Here is a tiny trained network, its code and every weight. The questions are about switching its units off for an input and a class, where a switched-off unit gives its printed mean instead of its output.

import numpy as np


def w(rows, s, z=0):
    codes = np.array(rows[::2]) - 128.0
    scale = np.full(codes.shape[1], s)
    scale[-1] = z or s
    return codes * scale


def norm(h):
    return h / np.sqrt((h * h).mean(-1, keepdims=True) + 1e-5)


def f(y):
    return y / 2 * (1 + np.tanh(0.7978845608 * (y + 0.044715 * y**3)))


def log_softmax(a):
    a = a - a.max(-1, keepdims=True)
    return a - np.log(np.exp(a).sum(-1, keepdims=True))


def net(x, mask):
    res = np.array(x, float).reshape(1, 6) / 4 @ E
    u = 0
    for l in range(3):
        y = f(norm(res) @ A[l][:, :-1].T + A[l][:, -1])
        res = res + np.where(mask[u : u + 10], y, B[l][:, -1]) @ B[l][:, :-1]
        u += 10
    return log_softmax(norm(res)[-1] @ U[:, :-1].T + U[:, -1])


A, B = {}, {}
E = w([
[177,165,120,231,137],'x0',
[70,96,62,171,100],'x1',
[87,109,90,160,122],'x2',
[5,255,31,184,44],'x3',
[122,151,6,78,197],'x4',
[128,135,137,128,135],'x5',
],0.0055)
A[0] = w([
[108,182,153,58,159,243],'L0N1',
[8,137,140,77,46,159],'L0N2',
[123,126,143,136,108,15],'L0N3',
[116,104,117,166,133,175],'L0N4',
[112,93,141,34,158,251],'L0N5',
[165,133,109,151,160,157],'L0N6',
[129,86,145,124,175,26],'L0N7',
[99,203,148,147,115,209],'L0N8',
[142,84,164,161,126,72],'L0N9',
[63,135,170,145,126,146],'L0N10',
],0.012,0.002)
B[0] = w([
[87,118,81,92,100,193],'L0N1',
[175,125,187,37,134,254],'L0N2',
[76,78,146,164,151,119],'L0N3',
[226,194,126,118,147,147],'L0N4',
[104,59,52,225,125,242],'L0N5',
[180,255,63,98,126,155],'L0N6',
[148,121,145,127,54,160],'L0N7',
[96,155,171,185,12,201],'L0N8',
[90,234,116,117,128,161],'L0N9',
[172,89,224,130,96,160],'L0N10',
],0.0064)
A[1] = w([
[81,150,104,140,133,53],'L1N1',
[64,198,119,85,153,70],'L1N2',
[93,114,116,107,44,188],'L1N3',
[120,95,187,122,113,98],'L1N4',
[159,101,98,165,70,152],'L1N5',
[51,140,163,55,119,2],'L1N6',
[199,107,247,170,182,121],'L1N7',
[118,155,108,102,139,159],'L1N8',
[155,206,158,168,67,141],'L1N9',
[148,97,113,126,143,167],'L1N10',
],0.013,0.0018)
B[1] = w([
[123,98,172,114,86,138],'L1N1',
[89,177,70,74,116,160],'L1N2',
[163,162,183,189,170,217],'L1N3',
[40,132,170,134,140,179],'L1N4',
[67,179,189,83,124,179],'L1N5',
[143,32,201,1,127,175],'L1N6',
[89,194,28,89,75,239],'L1N7',
[86,45,56,113,165,144],'L1N8',
[108,89,80,130,91,255],'L1N9',
[17,50,46,79,147,160],'L1N10',
],0.006,0.0069)
A[2] = w([
[122,191,90,40,227,199],'L2N1',
[128,85,140,157,115,141],'L2N2',
[3,103,116,103,147,117],'L2N3',
[102,14,168,113,169,149],'L2N4',
[59,147,199,116,74,183],'L2N5',
[87,135,116,7,189,161],'L2N6',
[125,124,21,175,99,96],'L2N7',
[172,140,81,124,246,136],'L2N8',
[97,14,247,228,178,4],'L2N9',
[161,115,101,160,238,213],'L2N10',
],0.0077,0.0018)
B[2] = w([
[139,145,148,157,178,213],'L2N1',
[56,87,79,155,158,130],'L2N2',
[118,115,140,97,210,229],'L2N3',
[166,135,84,169,140,203],'L2N4',
[171,76,99,119,253,253],'L2N5',
[31,165,117,171,149,240],'L2N6',
[226,128,154,65,72,247],'L2N7',
[188,155,195,254,112,177],'L2N8',
[57,238,199,55,94,147],'L2N9',
[245,84,230,195,149,163],'L2N10',
],0.0077,0.0042)
U = w([
[4,122,95,54,218,190],'0',
[165,210,59,90,49,252],'1',
[159,16,26,152,210,16],'2',
[254,189,150,217,202,46],'3',
[117,79,251,53,87,90],'4',
[96,176,215,225,38,44],'5',
],0.011,0.0025)

Each question gives the input, the list of numbers given to net, and the class t.
The units are the neurons (one row each of A and B). Each row of codes is followed by its name. A weight is (code - 128) times the scale printed after its matrix; where a second scale follows, it is the last column's (A, B and U).
mask holds one flag per neuron, layer by layer. A switched-off neuron (its flag False) gives its mean, the last column of its row in B, instead of its output. The means were averaged over made-up inputs and are rounded, as every weight is.
A unit's drop is (log p(t) with every unit on - log p(t) with that unit switched off) / (log p(t) with every unit on - log p(t) with every unit switched off).
The circuit of an input: a set's keep is (log p(t) with only the set's units on - log p(t) with every unit switched off) / (log p(t) with every unit on - log p(t) with every unit switched off). Starting from the 12 units with the biggest drops (on a tie, the unit counted first), units are removed one at a time, each time the one whose removal leaves the highest keep (on an exact tie, the one counted first), for as long as the keep stays at least 0.8.
units of the circuit, in order: the units of the circuit, biggest drop first
unit that matters most: the unit with the biggest drop
k most important neurons: the k neurons with the biggest drops, biggest first
k most important neurons of layer l: the k neurons of layer l with the biggest drops, biggest first
drop when u is switched off: that unit's drop, to one decimal
input [-7,0,6,0,-7,-6], class 0: unit that matters most	L1N4
input [-7,-7,6,0,2,-1], class 2: 2 most important neurons	(L0N5; L0N8)
input [-3,-7,-4,-6,8,5], class 2: 3 most important neurons	(L1N10; L0N5; L1N3)
input [-3,-6,3,-1,-8,6], class 0: units of the circuit, in order	(L1N7; L2N5; L2N7)
input [-1,-4,6,7,-6,0], class 4: units of the circuit, in order	(L0N2; L1N6)
input [-1,2,6,1,-6,3], class 4: 3 most important neurons of layer 0	(L0N10; L0N2; L0N5)
input [7,5,6,0,-3,-1], class 1: 2 most important neurons of layer 0	(L0N4; L0N5)
input [-4,-2,-8,-8,2,0], class 2: 2 most important neurons of layer 0	(L0N5; L0N8)
input [-8,8,-2,0,3,0], class 2: 2 most important neurons	(L0N5; L0N8)
input [1,1,-4,-5,-7,7], class 1: 2 most important neurons	(L1N7; L0N9)
input [0,-7,2,-4,-4,1], class 0: 3 most important neurons of layer 0	(L0N4; L0N8; L0N6)
input [2,2,-7,-3,7,-1], class 3: 2 most important neurons of layer 1	(L1N9; L1N7)
input [-4,-7,-5,-6,-1,-4], class 0: 2 most important neurons	(L1N7; L2N6)
input [7,-8,0,-6,-7,1], class 1: units of the circuit, in order	(L1N7)
input [2,5,4,0,-4,-2], class 1: 2 most important neurons	(L0N4; L1N7)
input [-6,-4,-6,-5,3,-7], class 2: 2 most important neurons of layer 0	(L0N5; L0N8)
input [-8,0,-5,-3,-1,-5], class 0: 2 most important neurons	(L2N9; L1N7)
input [-1,2,7,-2,-5,-6], class 0: 2 most important neurons	(L1N4; L0N6)
input [-3,-6,6,2,0,-1], class 4: 2 most important neurons	(L0N2; L0N8)
input [-3,4,4,2,-5,-6], class 4: units of the circuit, in order	(L0N2)
input [-1,-5,-6,-1,-7,0], class 0: 2 most important neurons of layer 1	(L1N4; L1N7)
input [-7,-1,-1,-6,8,7], class 2: drop when L0N5 is switched off	0.2
input [8,-1,5,-5,-8,4], class 1: drop when L1N7 is switched off	0.7
input [4,6,-2,-1,-5,1], class 1: drop when L1N7 is switched off	0.1
